Each row has a name. After each piece below comes the name of the row it's from, unless a question asks for something else. Each question is about the rows just above it. Places in a row count from 0.

[ 55 -11 -75  17 -33  27  56  -3   7  13  49 -34]  <28>
[  1   9  -9 -13  -6  15   2  44 -10  11 -23 -22]  <97>
[ 46 -11 -75   9 -17  33  54   3  15   9  43 -22]  <126>
[-13   2  44   1  11  -9 -23   9  -6 -10 -21  15]  <11>
key -> tag
[44] -> q_614
[-9] -> q_162
[14] -> q_377
[43] -> q_23
[15] -> q_299
[-8] -> q_175
The tag of <97>, keyed by place 2: -> q_162
Put [-10 -21   2   9   1  15 -13  -9  11 -23  44  -6] back in order: which row is it? -> <11>
[ 55 -11 -75  17 -33  27  56  -3   7  13  49 -34] is in which row? -> <28>

[67 58 43 44] = <34>
[-29  68   3  65] = <71>
[-30  66  66 -30] = <48>
[-29  68  51 -21] = <80>
key -> tag
[68] -> q_866
[66] -> q_466
[44] -> q_318
[58] -> q_101
[43] -> q_380
Look up the entry of <34> at place 1 in the table: -> q_101
Times [66] occurs in <48>: -> 2

[ -9 -45 -57  30] = <94>
[ -3  -9 -61  22] = <2>
[-10  -3 -61  22] = <150>
[ 21 -61  -3  -9] = <4>
[  2 -57  12   8] = <61>
[ 14 -53  24  20] = <9>
[ 14 -53   7  77] = <10>
[-33  -8  -5  85] = <78>
Put [-53  14  20  24] back in order: which row is it? -> <9>
Which row holds these entries in another order? [ 22 -61  -9  -3] -> <2>
Print row <2>. -> [ -3  -9 -61  22]
[-61  -9  -3  22] is which row reordered? -> <2>
Which row holds [-53   7  77]? -> <10>

[-5 -5 -3 -2  8  9 -2  2  0  1 -2  2  5  5  3 -2 57 37] -> <147>
[-70  15  -9  38 -53 -46  66 -19  64  -4 -57 -55  23  -5 -37 -15 -26 -70] -> <107>
[ 30 -24  81 -67   7  13 -41 -23 -51   7   7  14 -78 -72  65  75  57  37] -> <91>
[  1   5  -2  -2   9   3  37   2   0   5  56 -10  -4   8  -2  -5  -5  -2] -> <55>
[ -5  -5  -4  -2   8   9  -2 -10   0   1  -2   2   5   5   3  -2 -10   1] -> <46>
[-5 -5 -3 -2 -2 -2 -2  0  1  2  2  3  5  5  8  9 37 57] is which row reordered? -> <147>
[ -5  -5  -4  -2   8   9  -2 -10   0   1  -2   2   5   5   3  -2 -10   1] is in which row? -> <46>
Times [-2] occurs in <147>: -> 4

[ 47 -41  68 -74  18 -37]  <68>
[ 69  57  70 -45 -40 -49]  <12>
[-71  37 -59  66 -27  58]  <22>
[-40  60  49 -59 -71 -13]  <117>
Print row <68>. -> [ 47 -41  68 -74  18 -37]
[ 66 -27  58] is in which row? -> <22>
Print row <12>. -> [ 69  57  70 -45 -40 -49]
Print row <22>. -> [-71  37 -59  66 -27  58]

[ 8 16  8 16 16]  <79>
[ 12   8 -26 -56   3]  <128>
[-44  36  34  39  47]  <93>
[-16 -14 -16 -14 -13]  <69>
[-16 -14 -14 -12 -16]  <131>
How many times does <128> hold [8]? -> 1
Count of [16] in <79>: -> 3
Times [-13] occurs in <69>: -> 1
Print row <79>. -> [ 8 16  8 16 16]
Put [-16 -12 -14 -14 -16] back in order: which row is it? -> <131>
Which row holds [ 8 16  8]? -> <79>
Which row holds these entries in another order? [-13 -14 -16 -14 -16] -> <69>

[-58 -49 -10 -17   4  73   2] : <16>
[-22 -47 -19 -24  72  27  19] : <122>
[ 54  22  11 -19 -26  86 -30] : <119>
tags:
[10] -> q_676
[-18] -> q_829
[22] -> q_227
[-19] -> q_952
[11] -> q_37
[-17] -> q_825
Join <119> by its entry at place 3: -> q_952
Print row <122>. -> [-22 -47 -19 -24  72  27  19]
Print row <119>. -> [ 54  22  11 -19 -26  86 -30]
asked: [ 54  22  11 -19 -26  86 -30] -> <119>
asked: [-58 -49 -10 -17   4  73   2] -> <16>

[15 -3 22 -1] : <32>
[ 23 -54  22  -2] : <115>
[ -9  -9 -28  -8] : <57>
[22 22 22 22] : <98>
[ 22  -2  23 -54] is which row reordered? -> <115>
How many times does <57> hold [-10]? -> 0
asked: [22 -2] -> <115>
Count of [22] in <98>: -> 4
Table of tags by key:
[22] -> q_205
[-1] -> q_373
[-3] -> q_738
The tag of <32>, keyed by place 3: -> q_373

